Below are the code and all the weights of a small trained network. Each question names an input and a class and asks about switching units off, where a switched-off unit gives its printed mean instead of its output.

import numpy as np


def w(rows, s, z=0):
    codes = np.array(rows[::2]) - 128.0
    scale = np.full(codes.shape[1], s)
    scale[-1] = z or s
    return codes * scale


def norm(h):
    return h / np.sqrt((h * h).mean(-1, keepdims=True) + 1e-5)


def f(y):
    return y / 2 * (1 + np.tanh(0.7978845608 * (y + 0.044715 * y**3)))


def log_softmax(a):
    a = a - a.max(-1, keepdims=True)
    return a - np.log(np.exp(a).sum(-1, keepdims=True))


def net(x, mask):
    res = np.array(x, float).reshape(1, 6) / 4 @ E
    u = 0
    for l in range(4):
        y = f(norm(res) @ A[l][:, :-1].T + A[l][:, -1])
        res = res + np.where(mask[u : u + 3], y, B[l][:, -1]) @ B[l][:, :-1]
        u += 3
    return log_softmax(norm(res)[-1] @ U[:, :-1].T + U[:, -1])


A, B = {}, {}
E = w([
[20,242,103,27,89,105,118,139],'x0',
[152,126,122,127,106,96,140,124],'x1',
[130,171,108,137,184,139,124,65],'x2',
[109,138,154,131,133,135,105,131],'x3',
[153,94,128,109,96,77,98,130],'x4',
[192,157,152,176,207,92,254,254],'x5',
],0.0081)
A[0] = w([
[91,145,127,178,80,124,135,113,182],'0.n0',
[108,59,143,241,85,196,118,35,161],'0.n1',
[80,3,36,229,86,146,114,80,3],'0.n2',
],0.0046,0.0028)
B[0] = w([
[145,64,174,122,98,172,86,8,160],'0.n0',
[126,68,220,140,106,79,158,96,255],'0.n1',
[94,123,144,61,162,96,164,112,177],'0.n2',
],0.013,0.0032)
A[1] = w([
[181,120,177,254,197,125,96,189,126],'1.n0',
[161,210,165,45,100,206,176,152,67],'1.n1',
[55,155,160,81,198,47,152,207,3],'1.n2',
],0.0065,0.002)
B[1] = w([
[250,117,45,95,90,146,138,179,252],'1.n0',
[146,94,95,108,140,59,57,89,161],'1.n1',
[127,126,77,181,187,76,138,138,182],'1.n2',
],0.015,0.004)
A[2] = w([
[53,205,107,225,163,3,183,163,2],'2.n0',
[18,198,86,113,44,170,114,120,137],'2.n1',
[171,72,191,176,123,153,193,76,97],'2.n2',
],0.0078,0.0024)
B[2] = w([
[85,39,104,142,181,93,160,156,230],'2.n0',
[179,154,80,4,36,93,167,174,250],'2.n1',
[97,118,181,97,114,152,90,116,253],'2.n2',
],0.016,0.0042)
A[3] = w([
[2,106,35,225,148,50,172,149,171],'3.n0',
[51,130,65,30,125,43,145,176,177],'3.n1',
[93,45,189,86,143,152,64,113,253],'3.n2',
],0.0089,0.002)
B[3] = w([
[2,113,126,131,170,114,44,180,209],'3.n0',
[124,155,136,122,151,125,120,131,254],'3.n1',
[101,153,156,212,183,121,141,76,227],'3.n2',
],0.016,0.0083)
U = w([
[99,87,250,201,137,139,112,61,199],'0',
[243,102,87,163,119,185,198,181,168],'1',
[128,210,117,3,63,89,122,113,4],'2',
[45,108,101,135,216,81,89,199,139],'3',
],0.014,0.0024)

Each question gives the input, the list of numbers given to net, and the class t.
The units are the neurons (one row each of A and B). Each row of codes is followed by its name. A weight is (code - 128) times the scale printed after its matrix; where a second scale follows, it is the last column's (A, B and U).
mask holds one flag per neuron, layer by layer. A switched-off neuron (its flag False) gives its mean, the last column of its row in B, instead of its output. The means were averaged over made-up inputs and are rounded, as every weight is.
A unit's drop is (log p(t) with every unit on - log p(t) with that unit switched off) / (log p(t) with every unit on - log p(t) with every unit switched off).
The circuit of an input: a set's keep is (log p(t) with only the set's units on - log p(t) with every unit switched off) / (log p(t) with every unit on - log p(t) with every unit switched off). Starting from all 12 units, units are removed one at a time, each time the one whose removal leaves the highest keep (on an exact tie, the one counted first), for as long as the keep stays at least 0.8.
units of the circuit, in order: the units of the circuit, biggest drop first
top k neurons: the k neurons with the biggest drops, biggest first
drop of u: that unit's drop, to one decimal
input [-1,-1,-1,3,-8,0], class 0: top 2 neurons => [2.n1 0.n1]
input [-6,-2,-3,1,4,3], class 1: units of the circuit, in order => [1.n0]
input [4,4,2,3,-2,0], class 2: top 2 neurons => [0.n0 0.n1]
input [0,-7,5,0,4,-6], class 0: top 2 neurons => [0.n1 3.n2]
input [0,0,8,-6,6,4], class 1: top 2 neurons => [0.n2 1.n0]
input [0,7,3,0,1,0], class 0: top 3 neurons => [1.n0 1.n2 2.n1]
input [8,-8,-8,-3,-5,0], class 2: top 2 neurons => [2.n1 0.n1]
input [-3,-8,6,8,3,0], class 0: top 2 neurons => [0.n1 2.n2]
input [-4,4,-5,-2,6,1], class 1: top 2 neurons => [1.n0 3.n0]
input [-8,0,-4,7,1,4], class 1: drop of 0.n1 => 0.0
input [1,3,6,7,-7,0], class 2: drop of 1.n2 => 1.3
input [-3,-5,4,-7,-6,2], class 1: drop of 1.n0 => 1.1
